Below are the code and all the weights of a small trained network. Each question names an input and a class and asks about switching units off, where a switched-off unit gives its printed mean instead of its output.

import numpy as np


def w(rows, s, z=0):
    codes = np.array(rows[::2]) - 128.0
    scale = np.full(codes.shape[1], s)
    scale[-1] = z or s
    return codes * scale


def f(y):
    return np.maximum(y, 0)


def log_softmax(a):
    a = a - a.max(-1, keepdims=True)
    return a - np.log(np.exp(a).sum(-1, keepdims=True))


def net(x, mask):
    res = np.array(x, float).reshape(1, 2) / 4 @ E
    y = f(res @ A[0][:, :-1].T + A[0][:, -1])
    res = res + np.where(mask, y, B[0][:, -1]) @ B[0][:, :-1]
    return log_softmax(res[-1] @ U[:, :-1].T + U[:, -1])


A, B = {}, {}
E = w([
[217,185,245,206],'x0',
[206,162,73,17],'x1',
],0.012)
A[0] = w([
[103,128,44,128,198],'neuron 0',
[59,80,167,193,39],'neuron 1',
[75,106,79,101,178],'neuron 2',
[196,61,162,145,200],'neuron 3',
[6,140,112,33,227],'neuron 4',
[175,183,184,135,170],'neuron 5',
[83,36,52,112,188],'neuron 6',
[60,108,162,168,42],'neuron 7',
[97,176,130,172,62],'neuron 8',
[181,137,151,171,203],'neuron 9',
[205,138,151,180,157],'neuron 10',
[201,154,151,22,33],'neuron 11',
[191,130,115,22,4],'neuron 12',
[192,198,157,163,165],'neuron 13',
[167,207,105,67,18],'neuron 14',
[97,95,140,190,33],'neuron 15',
[142,201,137,157,171],'neuron 16',
[137,85,151,166,128],'neuron 17',
[135,163,176,133,174],'neuron 18',
],0.014,0.0016)
B[0] = w([
[131,211,124,211,207],'neuron 0',
[198,26,209,95,214],'neuron 1',
[108,173,100,163,216],'neuron 2',
[140,161,79,156,168],'neuron 3',
[71,179,83,162,254],'neuron 4',
[86,179,91,176,198],'neuron 5',
[87,146,69,180,250],'neuron 6',
[175,11,218,58,192],'neuron 7',
[121,83,121,128,160],'neuron 8',
[60,195,107,101,187],'neuron 9',
[24,150,106,143,198],'neuron 10',
[138,56,197,74,211],'neuron 11',
[170,109,165,66,220],'neuron 12',
[38,152,95,156,205],'neuron 13',
[225,69,255,56,195],'neuron 14',
[145,39,185,66,185],'neuron 15',
[96,136,118,199,172],'neuron 16',
[139,85,145,127,165],'neuron 17',
[105,129,46,168,173],'neuron 18',
],0.0081,0.017)
U = w([
[44,197,99,183,254],'0',
[224,2,217,23,2],'1',
],0.0092,0.00056)

Each question gives the input, the list of numbers given to net, and the class t.
The units are the neurons (one row each of A and B). Each row of codes is followed by its name. A weight is (code - 128) times the scale printed after its matrix; where a second scale follows, it is the last column's (A, B and U).
mask holds one flag per neuron, in row order. A switched-off neuron (its flag False) gives its mean, the last column of its row in B, instead of its output. The means were averaged over made-up inputs and are rounded, as every weight is.
A unit's drop is (log p(t) with every unit on - log p(t) with that unit switched off) / (log p(t) with every unit on - log p(t) with every unit switched off).
unit that matters most: the unit with the biggest drop
top k neurons: the k neurons with the biggest drops, biggest first
drop of u: that unit's drop, to one decimal
input [6,6], class 0: top 4 neurons -> neuron 13; neuron 5; neuron 1; neuron 10
input [7,-8], class 1: unit that matters most -> neuron 1
input [7,7], class 0: top 2 neurons -> neuron 13; neuron 5
input [4,-5], class 1: top 3 neurons -> neuron 1; neuron 7; neuron 4
input [8,8], class 0: top 4 neurons -> neuron 13; neuron 5; neuron 10; neuron 1
input [1,-2], class 1: top 3 neurons -> neuron 4; neuron 6; neuron 0
input [6,-8], class 1: top 2 neurons -> neuron 1; neuron 7
input [-6,-8], class 1: top 2 neurons -> neuron 1; neuron 7
input [-1,2], class 1: drop of neuron 6 -> 0.2
input [0,-6], class 1: drop of neuron 4 -> 0.0
input [6,5], class 0: drop of neuron 13 -> 0.1
